Below is a small trained network, with its code and all its weights. Each question gives an input and a target symbol and asks what happens when units are switched off, that is, made to give their printed mean instead of their output.

import numpy as np


def w(rows, s, z=0):
    codes = np.array(rows[::2]) - 128.0
    scale = np.full(codes.shape[1], s)
    scale[-1] = z or s
    return codes * scale


def norm(h):
    return h / np.sqrt((h * h).mean(-1, keepdims=True) + 1e-5)


def f(y):
    return y / 2 * (1 + np.tanh(0.7978845608 * (y + 0.044715 * y**3)))


def softmax(a):
    e = np.exp(a - a.max(-1, keepdims=True))
    return e / e.sum(-1, keepdims=True)


def log_softmax(a):
    a = a - a.max(-1, keepdims=True)
    return a - np.log(np.exp(a).sum(-1, keepdims=True))


def net(x, mask):
    ids = ['αβδεζθλμξπτφω'.index(c) for c in x.split()]
    T = len(ids)
    res = E[ids] + P[:T]
    u = 0
    for l in range(2):
        q, k, v = (norm(res) @ M[l].T for M in (Q, K, V))
        z = softmax(np.where(np.tri(T) > 0, q @ k.T / 4**0.5, -1e9)) @ v
        res = res + np.where(mask[u], z, O[l][:, -1]) @ O[l][:, :-1]
        u += 1
        y = f(norm(res) @ A[l][:, :-1].T + A[l][:, -1])
        res = res + np.where(mask[u : u + 8], y, B[l][:, -1]) @ B[l][:, :-1]
        u += 8
    return log_softmax(norm(res)[-1] @ U[:, :-1].T + U[:, -1])


Q, K, V, O, A, B = {}, {}, {}, {}, {}, {}
E = w([
[127,128,80],'α',
[124,109,138],'β',
[130,125,128],'δ',
[143,169,6],'ε',
[112,109,142],'ζ',
[137,118,124],'θ',
[131,176,133],'λ',
[135,119,84],'μ',
[107,120,140],'ξ',
[130,195,120],'π',
[118,71,117],'τ',
[91,119,144],'φ',
[113,141,98],'ω',
],0.019)
P = w([
[126,111,231],'0',
[217,35,135],'1',
[96,253,187],'2',
[92,55,68],'3',
[237,33,160],'4',
[100,243,195],'5',
[98,57,72],'6',
[244,31,163],'7',
[96,238,198],'8',
[100,59,69],'9',
[245,37,169],'10',
[95,230,198],'11',
[102,62,70],'12',
],0.005)
Q[0] = w([
[173,125,241],'0.h0',
[119,234,104],'0.h0',
[138,102,108],'0.h0',
[114,229,3],'0.h0',
],0.0051)
K[0] = w([
[230,141,139],'0.h0',
[254,142,84],'0.h0',
[86,33,175],'0.h0',
[112,5,139],'0.h0',
],0.0048)
V[0] = w([
[254,78,215],'0.h0',
[101,46,87],'0.h0',
[90,59,140],'0.h0',
[227,252,170],'0.h0',
],0.0036)
O[0] = w([
[114,148,175,74],'0.h0',
[137,187,106,210],'0.h0',
[140,4,161,169],'0.h0',
[84,95,113,6],'0.h0',
],0.0036,0.0012)
A[0] = w([
[164,222,152,130],'0.n0',
[13,150,61,202],'0.n1',
[108,14,164,216],'0.n2',
[171,20,91,128],'0.n3',
[141,106,181,45],'0.n4',
[119,171,172,60],'0.n5',
[166,189,39,173],'0.n6',
[113,254,190,6],'0.n7',
],0.0085,0.0018)
B[0] = w([
[105,28,1,182],'0.n0',
[123,196,129,229],'0.n1',
[148,175,80,241],'0.n2',
[17,102,82,253],'0.n3',
[176,83,96,121],'0.n4',
[77,47,169,131],'0.n5',
[172,100,190,245],'0.n6',
[24,94,84,209],'0.n7',
],0.006,0.0042)
Q[1] = w([
[205,118,160],'1.h0',
[100,156,118],'1.h0',
[130,77,72],'1.h0',
[198,8,128],'1.h0',
],0.011)
K[1] = w([
[143,140,147],'1.h0',
[103,123,95],'1.h0',
[135,174,213],'1.h0',
[181,91,255],'1.h0',
],0.0095)
V[1] = w([
[157,254,12],'1.h0',
[226,182,254],'1.h0',
[195,76,92],'1.h0',
[13,253,198],'1.h0',
],0.0053)
O[1] = w([
[200,120,112,176],'1.h0',
[126,166,163,2],'1.h0',
[99,108,255,121],'1.h0',
[120,203,132,133],'1.h0',
],0.0096,0.0057)
A[1] = w([
[22,86,145,138],'1.n0',
[93,86,129,110],'1.n1',
[94,73,95,199],'1.n2',
[5,114,117,165],'1.n3',
[62,223,183,77],'1.n4',
[254,170,118,156],'1.n5',
[140,138,141,5],'1.n6',
[151,154,101,140],'1.n7',
],0.0075,0.0032)
B[1] = w([
[196,141,167,191],'1.n0',
[158,147,80,150],'1.n1',
[103,167,135,255],'1.n2',
[143,150,225,234],'1.n3',
[130,168,1,114],'1.n4',
[201,129,228,163],'1.n5',
[75,89,124,94],'1.n6',
[142,139,156,152],'1.n7',
],0.0063,0.0046)
U = w([
[251,62,178,87],'α',
[140,121,204,247],'β',
[129,115,181,121],'δ',
[212,113,118,46],'ε',
[110,167,180,163],'ζ',
[133,67,190,145],'θ',
[116,130,118,31],'λ',
[141,22,103,170],'μ',
[106,178,110,45],'ξ',
[146,120,64,136],'π',
[120,58,120,80],'τ',
[99,218,82,120],'φ',
[200,177,80,235],'ω',
],0.013,0.0015)

Each question gives the input, a string of symbols that net reads in full, and the target symbol t.
The units are the heads (4 rows each of Q, K, V and O) and the neurons (one row each of A and B). Each row of codes is followed by its name. A weight is (code - 128) times the scale printed after its matrix; where a second scale follows, it is the last column's (O, A, B and U).
mask holds one flag per unit, layer by layer, with each layer's heads first. A switched-off unit (its flag False) gives its mean, the last column of its rows in O or B, instead of its output. The means were averaged over made-up inputs and are rounded, as every weight is.
A unit's drop is (log p(t) with every unit on - log p(t) with that unit switched off) / (log p(t) with every unit on - log p(t) with every unit switched off).
The circuit of an input: a set's keep is (log p(t) with only the set's units on - log p(t) with every unit switched off) / (log p(t) with every unit on - log p(t) with every unit switched off). Starting from the 12 units with the biggest drops (on a tie, the unit counted first), units are removed one at a time, each time the one whose removal leaves the highest keep (on an exact tie, the one counted first), for as long as the keep stays at least 0.8.
units of the circuit, in order: the units of the circuit, biggest drop first
k most important neurons: the k neurons with the biggest drops, biggest first
k most important neurons of layer l: the k neurons of layer l with the biggest drops, biggest first
drop when u is switched off: that unit's drop, to one decimal
input ω ω ω φ ζ λ ξ φ, target ω: units of the circuit, in order => [0.n2 1.h0]
input ω λ ξ μ λ λ ξ δ, target ω: units of the circuit, in order => [1.h0 0.n2]
input φ β μ λ ω μ λ π β ε β, target φ: units of the circuit, in order => [0.n3 1.h0]
input ξ π π ω, target ω: units of the circuit, in order => [1.h0 0.n3 0.n7]
input φ ξ μ τ δ, target φ: units of the circuit, in order => [0.n3 1.h0]
input α φ π ζ ζ β μ ε ω φ π, target α: units of the circuit, in order => [0.n6 0.n2 1.h0]
input φ φ δ π μ, target φ: 3 most important neurons of layer 0 => [0.n3 0.n0 0.n7]
input φ α β π π, target φ: 2 most important neurons => [0.n0 0.n3]
input β β μ, target α: most important neuron => [0.n1]
input ω ε ζ φ μ, target ω: 3 most important neurons => [0.n3 0.n0 0.n7]
input α π α φ φ, target α: 3 most important neurons of layer 0 => [0.n5 0.n7 0.n6]
input ω φ φ ζ μ, target ω: 4 most important neurons => [0.n3 0.n0 0.n7 0.n2]
input ω μ μ ω ζ ζ β φ, target ω: 2 most important neurons => [0.n2 0.n6]
input λ π μ θ β ζ τ β λ μ φ δ φ, target φ: 2 most important neurons of layer 0 => [0.n2 0.n1]
input φ λ ζ φ ζ π ε λ, target φ: 2 most important neurons of layer 0 => [0.n0 0.n3]
input φ φ β θ ε δ λ β ω λ π φ ξ, target φ: 2 most important neurons of layer 0 => [0.n1 0.n6]
input ω ζ ζ φ ζ, target ω: most important neuron of layer 1 => [1.n5]
input ε λ μ μ ξ μ, target α: drop when 1.n5 is switched off => 0.1
input λ τ ω π φ θ, target μ: drop when 0.n0 is switched off => 0.5
input μ φ ξ μ ζ μ τ λ, target μ: drop when 0.n6 is switched off => 0.0
